[  0.7  10.6  -4.7  -2.8   2.7   8.2 -17.2  -0.7  15.7  -2.5   6.1  17.3
  -0.9   6.2  17.6  12.8   4.2]  Pz, R
[ -1.4  -3.7 -13.6  -2.5   2.6  17.7  -5.5   7.5   3.4  -2.0   3.9  10.1
   7.1   3.0  13.4   4.7   0.3]  QG, R
[  5.1  20.6   9.8 -12.0   5.5  16.1 -30.5  -6.4   6.6  -1.8  10.8  29.1
 -11.2   1.6  28.8  16.9  -6.0]  Pz, R
[  4.2   4.7 -22.7  -5.5  11.1  12.0  -0.1  15.9   6.2  -4.7  20.6  13.8
  -0.7  15.1  19.0  24.1  -7.0]  QG, R
[  1.3 -19.2 -10.9 -19.6   1.1  28.3   0.1  -4.6   2.6  -4.1   1.7  29.1
  -4.7  -5.2  13.0  -3.4   6.2]  Pz, P
[  6.9  23.6  11.9  -1.0  10.2   7.0 -40.9  -4.4   6.3  -1.6  14.3  26.3
   3.0  -0.7  13.8   7.2 -10.0]  CR, G
[  3.1  17.8  15.7  -1.6  -0.3   4.0 -18.6 -15.7  11.2   1.0   2.1  20.8
  -5.8 -10.1  -3.9 -11.1   5.2]  CR, P
[  1.6   5.2  -6.6 -11.6   4.5   1.8 -20.2   1.4  12.4  -6.6   4.2  24.9
   0.4   9.4  19.4  20.5   1.2]  Pz, R
[ -1.1  19.0  -3.3  -1.4   5.1   3.4 -28.5   6.1   2.9   0.5  14.8  11.9
   4.8   5.9  17.6  22.2  -8.4]  CR, R
[ -1.4  -0.7 -16.6  -0.6   3.4   0.7 -17.0  11.5   6.4  -1.1   5.1   7.9
  12.5   8.6   0.9  10.9   3.2]  CR, R
[  1.5  -6.7  -3.5 -15.8  -1.8   8.0  -6.0  -9.8  -7.2  -2.3  21.1  14.6
   1.0  -0.7   0.3  19.8  -5.5]  CR, P
[ -4.1   4.4 -13.7  -2.9   8.5   8.0 -16.7   2.6  16.7  -3.9  -0.9  16.3
   1.9   8.8  15.7  11.2  14.8]  Pz, R
[  0.0  -5.9 -13.8  -5.9  12.1   2.9  -0.3   3.6   8.4  -6.1  -2.5  18.8
   4.3   5.5  10.7  10.8  -1.1]  QG, G
[ 8.9  2.8 -1.8 -2.8 13.9  1.0  5.9  2.3  7.0 -5.6  2.0 17.1 -4.3  0.3
  9.3 -0.5 -5.4]  QG, G
[  7.0   3.8  -1.3  -4.8  10.7   8.6  -2.3   5.0   4.3  -3.8   6.4  14.6
   0.9   1.4  13.7   5.4 -12.4]  Pz, G
[  0.0   5.9 -17.6  -5.5   7.4   0.2  -4.8  10.7  10.7  -2.0  10.7  14.2
   1.4  13.1  13.8  21.5   0.3]  Pz, R
[ 10.4  13.8 -11.6  -0.8   5.6   3.1 -16.8   4.4  10.0  -5.2  22.4  20.4
   0.6   7.1  17.1  24.4  -2.2]  Pz, R
[  2.1   5.6 -11.5  -3.8   4.1  11.3  -5.2   5.5   8.5  -2.7   0.7  15.7
  -0.5   4.8  17.4   7.2   2.3]  Pz, R
[  1.0 -10.5 -21.6  -9.2   8.1   5.2   4.8   5.0   9.3  -9.5  -5.3  21.1
   2.9   5.2  12.6  10.9   3.9]  Pz, G
[  7.5  12.0  -0.6   3.3   7.3  -4.5 -23.1   4.4   6.2  -0.9   7.2  10.6
   7.8   7.8   8.4  11.4  -4.8]  CR, R
[  1.1  19.0 -14.2  -8.3   0.1  14.9 -11.8   8.1   7.4  -2.9   6.9  21.8
   1.1   3.3  16.8   9.9  -0.3]  QG, R
[-21.9 -76.0 -76.9 -38.7 -12.3   6.6  35.4  11.5   5.5 -14.2 -57.8  17.2
  20.3  -6.2 -12.0 -11.1  34.8]  Pz, Z
[  5.0   5.5 -15.9  -7.7   6.4  13.8 -19.8   7.2   4.2  -0.6  13.5   8.4
   3.5   9.5  15.7  18.9  -1.9]  Pz, R
[ -3.9   3.6 -14.9 -14.6   1.4  15.0  -9.7   7.1  -1.5  -2.1  11.4  17.7
  -1.8   7.0  29.0  25.2  -5.0]  QG, R
[  1.9   6.6   3.0 -10.4  -7.1  15.5  -9.3 -18.7  14.3   1.6   2.0  24.1
  -8.8  -6.9   5.3  -1.9  12.9]  Pz, P
[ 5.6  9.1 -7.5 -2.9  8.3  7.6 -8.6  5.2 12.3 -5.0 10.2 23.9  0.0 10.1
 16.9 18.1 -1.7]  Pz, R
[  6.8  -1.3  -6.7 -13.8  16.2  -8.1   6.7  -1.8  12.7  -6.5  -1.8  23.3
  -8.0  10.7  14.3  17.4  -3.3]  Pz, G
[  5.8  17.7  21.4   2.4  -0.8   3.9 -26.1 -21.0  14.2  -3.5   7.7  15.3
  -7.6  -1.1   7.5   5.0   4.6]  Pz, P
[  1.4  -4.4   6.5  -0.9   9.2   6.6 -20.1 -13.8   1.1  -3.7   0.2  13.7
   6.0  -3.9   3.8   2.1   2.2]  CR, Z
[  3.6  -9.5 -14.2 -11.6  11.8   9.0   6.7   7.1  -5.3  -3.7   2.7  12.1
  -0.4   7.7  15.6  17.0  -9.6]  QG, G
[  0.8  11.1  -8.4   2.7   1.2   3.0 -23.7   4.8  10.7  -2.0   6.3  11.4
  11.2   3.2   2.8   7.7   5.7]  CR, R
[ -2.6   4.0 -14.2  -8.4   0.1  19.7 -15.5   1.1  11.2  -3.6   3.9  13.6
   1.4  -0.3  18.1   7.6   2.5]  QG, R
[  3.1  35.6  19.2   5.8  -3.9   8.1 -42.8 -23.0  36.6  -3.2 -27.0  38.5
 -10.4 -21.2   2.7 -35.2  18.8]  CR, R
[  4.8  17.0  -3.9  -2.4  11.8  13.3  -6.6   2.5  17.4  -3.7   2.6  25.8
 -11.1   8.8  27.8   8.7   0.1]  Pz, R
[  1.0   4.8  -0.4  -7.4   6.4   2.0 -24.7  -5.0   2.9  -0.3  -4.7  22.0
   4.7  -3.4   8.8   2.2  -5.9]  CR, G
[ -0.6   4.3 -14.5 -10.9  -2.1   1.6 -13.3  -4.7  15.9  -4.0 -13.8  24.7
  -1.7   0.0  14.0   3.2  10.6]  Pz, R
[  0.1   0.2   3.7 -10.4   0.9  15.9  -2.5 -12.4  12.2  -4.9   3.6  20.0
 -10.7  -1.3   8.2   2.1  10.2]  Pz, P
[  0.3   6.3 -10.1  -2.4   1.4   8.2 -25.4   8.8   2.0  -1.6   2.5  12.3
  10.2  -1.2   6.9   2.9  -1.4]  CR, R
[  1.2   9.8 -15.7 -10.0  13.6   9.1 -20.7   9.0   8.5  -4.5   6.6  20.2
   5.7  11.1  23.2  18.1  -1.7]  Pz, R
[  1.2   4.9 -10.9  -8.6   4.2  -2.7  -9.7  13.9  -2.7   3.2  12.6   7.2
   3.7   7.9   7.1  16.6  -3.6]  CR, R
[  1.7   1.9 -15.7  -7.6   4.1  19.0   1.2   5.0  12.0  -5.7   4.3  18.7
  -4.3   5.8  24.3  14.3   1.5]  Pz, R
[  0.6  12.6  12.4 -14.6 -10.8  27.0 -25.8 -24.2  11.0  -1.7  -5.3  30.5
 -12.7 -17.7  16.2  -7.1   5.6]  QG, P
[  1.2   5.3 -19.1 -11.8   7.0  13.7 -11.7  10.3  11.0  -3.6  10.3  24.8
  -2.2   7.7  23.3  21.8  -3.9]  QG, R
[  5.5  14.4  -5.9  -4.4  10.0  17.2  -7.0   4.7  12.7  -3.5  14.0  20.8
 -11.5   8.5  26.5  13.1  -2.3]  Pz, R
[ -0.8  10.5 -16.8  -6.2   0.0   8.2 -23.4   8.6   7.7  -1.4  16.2  16.5
   4.4   6.8  12.0  19.2   0.6]  CR, R
[  2.7   3.8  12.3 -12.0  -1.9  11.8 -17.5 -17.6   7.4  -4.2  10.5  21.9
  -9.2  -3.3  12.4   9.3   0.4]  Pz, P
[ 9.1 -5.9  8.5 -2.7 15.1 11.2 -0.4  0.6 -0.1 -3.3  1.4 12.4 -1.1  4.9
  7.6 -1.8 -2.4]  QG, Z
[  3.5  12.6   4.4   0.3   6.1  -2.7 -26.8  -9.6   6.2  -5.8   1.7  18.4
   5.7  -2.2   4.7  12.1  -5.5]  CR, G
[ 10.7   7.1  -0.8  -3.7  15.3   7.3   1.0   3.5   0.3  -2.4  10.3  20.0
  -5.0   7.9  19.5  13.7 -11.7]  Pz, G
[ -0.5   0.7 -16.3 -13.0   6.0  13.2 -11.9   7.8   5.6  -3.8   0.2  22.5
  -0.5   5.5  23.6  17.5   0.7]  QG, R
[ -0.9  -3.6 -17.9 -20.4  -0.2  16.8 -15.9  -0.8   5.1  -5.0  -1.7  26.1
   0.5   5.2  20.8  11.1   3.5]  QG, R
[ -2.4   7.9 -13.6  -8.5   1.9   4.1 -11.5  -2.8  20.5  -6.5  -3.5  29.2
  -4.1   4.3  12.7   7.8  13.7]  Pz, R
[  2.0   6.2   7.1 -16.7  -4.9  15.1 -11.0 -19.4   6.2  -5.5   1.9  27.1
 -11.9 -12.6   7.9  -3.1   4.2]  Pz, F
[ -1.5   2.8 -13.8 -12.1   2.6  17.4 -13.7   7.1   5.8  -4.2   8.7  20.2
  -1.4   5.3  19.3  12.6  -0.9]  QG, R
[ 4.0 -7.7 -6.4 -4.9  8.8 11.7  4.1  1.7  7.1 -5.9  2.7 15.5  0.0  3.0
 10.4 -0.5  1.9]  QG, Z
[  6.3   9.3  -6.0  -7.0   1.5  21.6 -20.4   6.6   5.4  -4.3  15.1  23.1
  -0.1   6.3  30.1  17.0  -6.0]  QG, R

[  2.6  -1.8  -2.8   4.7   6.2   6.4  -8.8 -14.2  13.6   5.6   1.4   3.6
  -1.8   7.4  26.8   2.2 -23.7]  D, (36)
[-6.0 13.3  2.2  7.4  1.8 -4.2  7.1 -4.4 -1.0 16.5 -0.3 -8.8  7.4  3.6
  1.1 -1.6  4.4]  D, (34)
[  6.0  -3.2   2.9  -3.2  10.7  -2.2 -10.3  -1.2  24.6   8.9   3.2   7.3
 -14.1  -3.3  10.4   7.2  -6.5]  D, (36)
[-3.7  0.1 -9.2 -2.3  3.7  2.8 -2.8 -1.8 -2.6  1.3  0.2  3.7  6.9  7.5
  9.8  1.8 -7.8]  D, (36)
[ -2.7   2.0  -7.8  -1.7   2.2 -12.5   9.4   2.6 -11.5   8.4   6.0  -2.2
   5.4  -4.2   2.2   0.3   3.2]  D, (34)
[-0.2  4.0 -3.3  3.6 -1.9 -4.1  1.6  2.6 -6.8 -1.4 -4.7 -1.1  2.7 -1.5
  3.9 -3.1  1.4]  D, (34)
[ -8.3  -0.3  -8.9  -5.4   2.1  -8.3 -51.5  13.2 -10.9  -9.9  -4.8   0.6
   7.7  -9.5   6.1   1.4  10.3]  D, (34)
[  3.4   4.0  -0.9   5.9   6.5  -1.6   7.2  -3.9   5.3   5.4  -0.2  -1.7
   0.5   0.2   9.2   0.5 -10.5]  D, (41)
[ 1.8  2.3 -2.0  1.7  0.7 -9.3 13.9  2.2 -7.4  4.6  1.4 -0.7 -1.5 -4.7
  2.1 -0.5  9.7]  D, (34)
[ 2.1 -1.8 -4.8 -2.6  6.8 -1.8 -1.6  3.0  4.3  2.1 -0.5  1.0 -1.9 -3.7
  9.3  2.0  1.7]  D, (41)
[-2.5  2.6 -1.4  8.7  1.6 -6.0  8.0  0.0 -3.9 -3.2 -1.5 -2.5  9.2  2.6
  7.7 -3.6 -6.9]  D, (34)
[ 3.2  1.7  0.7  4.6  7.9 -8.1 -7.8 -0.2  6.1  5.7  1.5 -0.6 -4.7 -2.6
  3.0  5.6 -0.2]  D, (41)
[ 3.5  1.9 -6.6 -5.1  6.7  3.2  1.3  3.3  5.1 14.8  1.9  1.5  1.2  5.8
  7.8  3.7 -0.9]  D, (36)
[ 2.4  3.5 -8.1 -0.4  4.1 -5.2 -6.1  2.7  6.5  3.6 -0.7 -2.5  0.1 -0.4
  6.5  3.4  6.4]  D, (41)
[ 0.1  5.0 -2.8  5.0 12.3 -5.0  7.8 -1.7 -0.3  4.8 10.7 -5.6 -0.9 -3.7
  4.8  7.8 -3.5]  L, (41)
[ 0.2 -6.9 -1.5 -2.2  4.3  5.1 -8.4 -0.1  8.3  6.1  2.3  4.3 -1.6  4.1
 -1.2  0.8 -8.6]  L, (36)
[  1.0  -0.3   1.7   3.0  13.4  -0.6   6.0  -0.9   9.6   9.5   8.2  -1.6
  -7.5  -2.9  -6.2   6.4 -14.5]  L, (41)
[ 4.9 -6.4 -1.0 -3.2  1.9  7.2 -5.8  0.5  6.6 11.1  2.8  8.6  2.3  1.7
  0.2  6.3 -9.5]  L, (36)
[ 4.9 -0.1 -3.0  0.6 -0.7  2.0 -2.8  0.8  1.1  1.3 -4.6  1.2 -0.9  2.2
  4.5  2.9 -1.4]  D, (36)
[ 0.3 -0.2 -2.8 -2.1  1.7 -2.5 -0.8 -2.4  7.7  4.7  0.1  3.1 -4.9 -1.9
 12.8  4.1 -6.2]  D, (41)
[ 0.4  3.5 -3.0 -0.3 14.1 -3.2 -0.8 -1.5 13.8 10.1  5.0  2.8  1.4  2.6
 10.3  3.5 -1.2]  D, (41)
[ 3.4 -1.8 -3.7 -1.6 -1.1  4.0 -7.0 -0.9  5.2  8.2 -1.1  3.3  5.2  6.2
  8.7  1.9 -8.9]  D, (36)
[ -0.7   4.8   0.3   3.1  12.7  -2.6  -4.7  -9.0  15.1   1.9   7.0   0.8
   0.2   3.8  14.7   2.3 -16.6]  D, (36)
[ 1.0  5.2 -5.4  3.5  0.8 -2.2  4.9 -0.5 -9.8  3.7  1.1 -4.1  4.1 -1.1
 -0.1  4.0  3.5]  D, (34)
[  4.1  -4.3  -4.8  -2.8   3.2  15.1  -3.3  -2.3  13.3  14.6   1.5   3.1
  11.1  15.3   2.6   0.4 -24.8]  D, (36)
[-2.1  4.8  1.7 -1.7  7.4 -1.9  6.3 -5.8  7.5  8.5 13.2 -0.5  1.7 -1.4
  6.7  2.6 -6.6]  D, (41)
[  5.0  -1.2  -6.3   8.0   4.7   1.2  16.1  -0.8   1.7  16.1  -1.9  -0.6
   0.4   3.2  11.6   0.6 -13.1]  D, (41)
[  7.8   5.5  -1.1  -0.8   3.9   3.9   0.1  -8.4  10.5  12.5   0.7  -0.3
   4.6   7.7  10.4   0.6 -11.1]  D, (36)
[  3.2   6.4  -7.4  -2.4   6.3  10.7  -1.7  -4.4  10.0   4.5   1.8   2.1
   4.2  10.9  11.5   2.7 -22.8]  D, (36)
[ 13.9  -3.5   2.6  -0.3   6.8   8.3   9.7  -6.3  14.2  16.6   6.4   5.0
  -2.9   8.8   8.5   4.0 -14.3]  D, (36)
[  6.5  -0.9  -3.8  -6.1  -1.0   6.0 -10.2   0.3  10.3   6.1   0.4   4.3
   6.3  12.1   3.6  -0.5  -7.8]  D, (36)
[-5.9  8.8 -0.1 -0.2  7.2 -6.1 12.3  1.3 -4.7 -2.1  4.3 -4.8  6.8  2.9
  1.3  0.8  4.8]  D, (34)
[ -1.0   0.4   1.8  -3.7   1.3   8.5  -4.1   0.1  -2.2   2.1  -7.2   4.0
   5.3   8.5  -3.0  -3.2 -10.2]  D, (36)
[-0.3 -4.8 -3.6 -0.3 -6.3  7.8 -4.2  1.8  3.0  3.6 -4.5  4.8  8.7  7.6
 -6.6 -3.9 -6.4]  D, (36)
[ -1.6  -4.5   2.0  -1.4  -0.8   9.6  -8.5  -0.3   1.6   2.9  -1.2   7.5
   3.9  11.4   6.5  -0.6 -19.1]  D, (36)
[-10.9   5.0  -7.3  -4.0   3.8  -8.3  -5.1   4.9  -4.6 -10.5  -0.4   0.4
  11.3  -3.6   4.6   0.0   6.7]  L, (34)
[  1.1   2.9  -1.0   1.9   1.9   5.8 -15.9  -1.3  11.3  -5.3  -3.9   3.5
  -0.9   6.3   9.3   2.3 -11.2]  D, (36)
[  2.9   0.8  -4.0  -3.4   5.5   7.4 -10.4   0.1  14.1  11.2  -0.1   2.1
   8.0  16.0   8.7   4.6 -19.1]  D, (36)
[ 0.6  0.3 -4.2 -6.5  2.8  3.0 -8.6  0.2  4.4  6.5 -1.3  1.3  3.3  4.3
  1.9  0.2 -2.8]  D, (36)
[  4.2  -0.6  -7.9   1.4  -2.5   9.5   1.8  -3.5   2.9   5.5  -1.3   2.2
  10.2  12.1   6.8  -0.8 -17.0]  D, (36)
[  3.2  -2.8   6.1   2.4   1.5   9.7   4.9  -7.8  10.1   6.6   4.0   2.7
  -2.5   9.2   6.9  -1.8 -22.3]  D, (36)
[  4.6   8.3   5.6  10.2  10.6   2.1  20.7 -11.4   8.1  18.9  10.7  -6.9
  -4.5   3.7  10.5   5.2 -17.6]  D, (41)
[ -3.9   1.6   3.0  -3.1  -3.9   0.9 -16.7  -7.4  12.5 -12.9  -4.1   9.1
  -5.5  10.4   3.9  -1.8 -10.4]  D, (36)
[ 0.2  2.0 -1.7  4.4  6.3 -1.5 12.4 -1.9 -1.2 11.7  5.8 -2.2 -0.1  0.5
  7.3  1.9 -9.8]  D, (41)
[-0.7  4.6 -2.9  4.4  2.1 -3.3 11.3  0.3 -6.2  1.1 -2.0 -4.2  3.5 -1.7
  3.4  3.9 -6.9]  D, (34)
[ 0.0  2.2  0.9  2.8  8.7 -3.2 11.0 -0.1  3.8  6.5  5.0 -2.2 -2.2 -0.7
  4.8  1.8 -4.6]  D, (41)
[ 0.3  2.5 -3.9 -6.3  0.8  1.5 -6.2 -0.3  4.5  2.8 -1.8  0.2  6.4  6.5
  6.7 -0.9 -5.7]  D, (36)

[  1.2  -6.5  12.3  -0.4   1.7  -9.7  -2.3  -2.1 -20.8  -9.7  -1.9   0.2
  -2.1  15.0   5.8   0.7   0.3]  U, QZ
[ -0.2   2.1  -1.6  -0.1  -7.7  -4.4  -0.7  -0.3   3.8   3.0  -2.9  -6.8
   3.7  11.8   2.0 -10.0   3.1]  S, RG
[ 11.8  -3.3   7.6 -10.1  -1.7 -10.9 -10.0  -5.5  -8.9   3.8   3.4  -2.5
   3.7   0.3  -3.8   3.9 -13.4]  S, QZ
[  2.0   0.8  10.5   2.1   3.0 -11.8  -3.7  -7.6 -13.8  -9.0  -4.6   1.0
  -0.5   8.6   0.6   5.0  -1.9]  U, LQ
[ 10.4  -1.3   5.2  -4.1   4.1  -5.6   5.4  -6.5 -11.5 -13.8   1.7   6.7
   3.6  -0.8  -1.4   6.6  -8.5]  U, Qn
